Below is a small trained network, with its code and all its weights. Each question gives an input and a class and asks what happens when units are switched off, that is, made to give their printed mean instead of their output.

import numpy as np


def w(rows, s, z=0):
    codes = np.array(rows[::2]) - 128.0
    scale = np.full(codes.shape[1], s)
    scale[-1] = z or s
    return codes * scale


def f(y):
    return np.maximum(y, 0)


def log_softmax(a):
    a = a - a.max(-1, keepdims=True)
    return a - np.log(np.exp(a).sum(-1, keepdims=True))


def net(x, mask):
    res = np.array(x, float).reshape(1, 4) / 4 @ E
    y = f(res @ A[0][:, :-1].T + A[0][:, -1])
    res = res + np.where(mask, y, B[0][:, -1]) @ B[0][:, :-1]
    return log_softmax(res[-1] @ U[:, :-1].T + U[:, -1])


A, B = {}, {}
E = w([
[146,158,239,115,69,135],'x0',
[9,87,153,110,130,165],'x1',
[95,183,166,104,192,42],'x2',
[96,83,83,94,72,31],'x3',
],0.012)
A[0] = w([
[140,96,114,231,105,219,174],'N1',
[120,101,183,125,119,125,93],'N2',
[134,173,154,85,229,130,110],'N3',
[154,145,192,104,50,96,59],'N4',
[117,162,167,190,214,207,2],'N5',
[56,106,169,143,181,174,136],'N6',
[134,142,182,156,120,147,95],'N7',
[139,84,60,117,215,113,18],'N8',
[250,150,128,172,148,97,216],'N9',
[116,134,165,138,140,74,35],'N10',
[115,108,93,154,224,156,29],'N11',
[53,64,151,101,127,162,245],'N12',
[126,112,101,80,71,72,8],'N13',
[175,176,150,152,173,172,76],'N14',
[131,150,167,109,94,149,30],'N15',
[101,65,104,85,78,40,55],'N16',
[121,203,128,73,176,85,114],'N17',
[172,72,90,103,38,162,102],'N18',
[100,135,154,117,175,78,87],'N19',
[114,136,141,116,164,85,73],'N20',
[125,112,143,81,74,108,87],'N21',
[135,176,191,115,79,146,34],'N22',
[93,121,19,202,169,144,29],'N23',
],0.013,0.0024)
B[0] = w([
[175,87,238,73,71,147,232],'N1',
[72,67,96,187,147,63,166],'N2',
[139,76,244,41,103,173,218],'N3',
[106,78,124,191,193,96,201],'N4',
[219,143,9,65,223,170,240],'N5',
[83,189,67,97,38,32,231],'N6',
[161,78,108,186,201,83,179],'N7',
[75,88,181,228,156,109,216],'N8',
[94,204,71,140,28,1,248],'N9',
[190,107,173,132,107,160,173],'N10',
[119,71,116,203,191,130,203],'N11',
[144,187,78,123,36,1,240],'N12',
[238,138,42,102,230,120,196],'N13',
[199,89,59,83,161,82,210],'N14',
[91,53,155,169,199,119,168],'N15',
[209,74,109,41,215,153,237],'N16',
[123,107,216,112,50,149,216],'N17',
[147,81,211,97,36,165,212],'N18',
[155,127,201,118,95,140,195],'N19',
[150,151,195,154,59,191,178],'N20',
[143,94,105,124,197,106,170],'N21',
[123,79,127,224,182,112,196],'N22',
[93,82,174,169,154,83,236],'N23',
],0.0075,0.013)
U = w([
[96,75,140,249,180,114,74],'0',
[164,125,91,81,182,147,155],'1',
[139,115,211,105,87,164,74],'2',
[109,177,88,150,83,59,132],'3',
[122,140,133,147,120,121,254],'4',
[105,223,98,149,125,195,72],'5',
],0.015,0.0058)

Each question gives the input, the list of numbers given to net, and the class t.
The units are the neurons (one row each of A and B). Each row of codes is followed by its name. A weight is (code - 128) times the scale printed after its matrix; where a second scale follows, it is the last column's (A, B and U).
mask holds one flag per neuron, in row order. A switched-off neuron (its flag False) gives its mean, the last column of its row in B, instead of its output. The means were averaged over made-up inputs and are rounded, as every weight is.
A unit's drop is (log p(t) with every unit on - log p(t) with that unit switched off) / (log p(t) with every unit on - log p(t) with every unit switched off).
The circuit of an input: a set's keep is (log p(t) with only the set's units on - log p(t) with every unit switched off) / (log p(t) with every unit on - log p(t) with every unit switched off). Starting from the 12 units with the biggest drops (on a tie, the unit counted first), units are removed one at a time, each time the one whose removal leaves the highest keep (on an exact tie, the one counted first), for as long as the keep stays at least 0.8.
circuit, biggest first: the units of the circuit, biggest drop first
most important unit: the unit with the biggest drop
k most important neurons: the k neurons with the biggest drops, biggest first
drop when u is switched off: that unit's drop, to one decimal
input [5,8,0,3], class 3: circuit, biggest first : [N12]
input [6,-5,7,-8], class 1: 3 most important neurons : [N5 N14 N3]
input [5,8,1,-1], class 3: 2 most important neurons : [N12 N6]
input [-4,3,-8,6], class 2: 2 most important neurons : [N18 N5]
input [0,3,4,-2], class 2: 2 most important neurons : [N9 N3]
input [7,-7,5,-7], class 0: 2 most important neurons : [N22 N4]
input [-2,3,-6,-5], class 2: 2 most important neurons : [N1 N13]
input [1,4,6,-1], class 2: 2 most important neurons : [N9 N3]
input [4,6,4,2], class 3: 3 most important neurons : [N12 N6 N1]
input [-7,-4,7,-4], class 0: 2 most important neurons : [N11 N8]
input [4,-7,-7,8], class 1: 2 most important neurons : [N13 N16]
input [-2,8,-1,-5], class 3: 2 most important neurons : [N6 N12]
input [-5,8,-5,4], class 3: drop when N15 is switched off : 0.0
input [-2,-5,-2,-1], class 3: drop when N9 is switched off : 0.4
input [-1,3,7,-4], class 2: drop when N3 is switched off : 0.1
input [1,3,2,4], class 1: most important unit : N9
